Here is a tiny trained network, its code and every weight. The questions are about switching its units off for an input and a class, where a switched-off unit gives its printed mean instead of its output.

import numpy as np


def w(rows, s, z=0):
    codes = np.array(rows[::2]) - 128.0
    scale = np.full(codes.shape[1], s)
    scale[-1] = z or s
    return codes * scale


def f(y):
    return np.maximum(y, 0)


def log_softmax(a):
    a = a - a.max(-1, keepdims=True)
    return a - np.log(np.exp(a).sum(-1, keepdims=True))


def net(x, mask):
    res = np.array(x, float).reshape(1, 5) / 4 @ E
    y = f(res @ A[0][:, :-1].T + A[0][:, -1])
    res = res + np.where(mask, y, B[0][:, -1]) @ B[0][:, :-1]
    return log_softmax(res[-1] @ U[:, :-1].T + U[:, -1])


A, B = {}, {}
E = w([
[143,38,76],'x0',
[127,129,125],'x1',
[243,116,254],'x2',
[88,196,196],'x3',
[125,123,128],'x4',
],0.0053)
A[0] = w([
[6,173,158,43],'n0',
[186,122,164,164],'n1',
[198,112,167,174],'n2',
[103,60,93,101],'n3',
[171,54,139,48],'n4',
[61,172,81,254],'n5',
[120,89,101,101],'n6',
[84,95,32,196],'n7',
[139,147,200,117],'n8',
[159,76,159,210],'n9',
[135,160,223,104],'n10',
[163,61,140,56],'n11',
],0.014,0.0039)
B[0] = w([
[173,253,156,193],'n0',
[192,86,94,200],'n1',
[199,82,76,215],'n2',
[131,61,165,184],'n3',
[93,55,82,172],'n4',
[15,218,124,247],'n5',
[136,82,149,162],'n6',
[87,87,227,255],'n7',
[168,109,185,187],'n8',
[140,149,65,206],'n9',
[171,118,218,202],'n10',
[97,67,87,166],'n11',
],0.033,0.007)
U = w([
[30,151,111,254],'0',
[143,62,248,62],'1',
[218,120,60,229],'2',
[114,50,3,20],'3',
[119,246,103,13],'4',
],0.0042,0.0056)

Each question gives the input, the list of numbers given to net, and the class t.
The units are the neurons (one row each of A and B). Each row of codes is followed by its name. A weight is (code - 128) times the scale printed after its matrix; where a second scale follows, it is the last column's (A, B and U).
mask holds one flag per neuron, in row order. A switched-off neuron (its flag False) gives its mean, the last column of its row in B, instead of its output. The means were averaged over made-up inputs and are rounded, as every weight is.
A unit's drop is (log p(t) with every unit on - log p(t) with that unit switched off) / (log p(t) with every unit on - log p(t) with every unit switched off).
The circuit of an input: a set's keep is (log p(t) with only the set's units on - log p(t) with every unit switched off) / (log p(t) with every unit on - log p(t) with every unit switched off). Starting from all 12 units, units are removed one at a time, each time the one whose removal leaves the highest keep (on an exact tie, the one counted first), for as long as the keep stays at least 0.8.
circuit, biggest first: the units of the circuit, biggest drop first
unit that matters most: the unit with the biggest drop
top k neurons: the k neurons with the biggest drops, biggest first
drop of u: that unit's drop, to one decimal
input [0,3,8,-6,0], class 2: unit that matters most => n5
input [3,0,7,-4,-2], class 3: top 2 neurons => (n4 n11)
input [4,2,3,6,8], class 2: circuit, biggest first => (n7 n5)
input [-7,-6,0,2,2], class 4: circuit, biggest first => (n7 n0)
input [4,-5,3,4,8], class 2: circuit, biggest first => (n7 n5)
input [8,-1,1,-8,1], class 3: top 2 neurons => (n4 n11)
input [-1,-5,2,-6,-6], class 2: top 2 neurons => (n5 n7)
input [-6,8,4,-1,7], class 2: top 2 neurons => (n7 n2)
input [8,2,-7,0,0], class 1: top 4 neurons => (n7 n3 n6 n9)
input [-7,-2,0,1,4], class 4: circuit, biggest first => (n7 n0 n3)
input [1,-3,1,-1,-3], class 3: circuit, biggest first => (n0 n7)
input [4,6,1,7,2], class 2: top 3 neurons => (n7 n5 n3)
input [0,-6,-8,4,1], class 4: top 2 neurons => (n0 n4)
input [8,7,-5,-3,-3], class 1: circuit, biggest first => (n7)
input [2,-2,3,0,-2], class 3: top 2 neurons => (n0 n10)
input [-7,7,0,2,-7], class 4: top 2 neurons => (n7 n0)
input [5,-8,8,-1,-4], class 3: top 3 neurons => (n4 n11 n0)
input [4,-4,8,-2,0], class 3: top 2 neurons => (n4 n11)
input [6,7,7,-3,8], class 3: drop of n11 => 0.1
input [-6,2,8,-4,-4], class 2: drop of n2 => 0.2
input [-8,2,-8,7,-7], class 4: drop of n0 => 0.8
input [-8,-3,-3,8,8], class 4: drop of n0 => 0.3
input [-1,1,-1,3,-8], class 4: top neuron => (n7)
input [6,-6,-5,-6,4], class 1: top 2 neurons => (n7 n3)
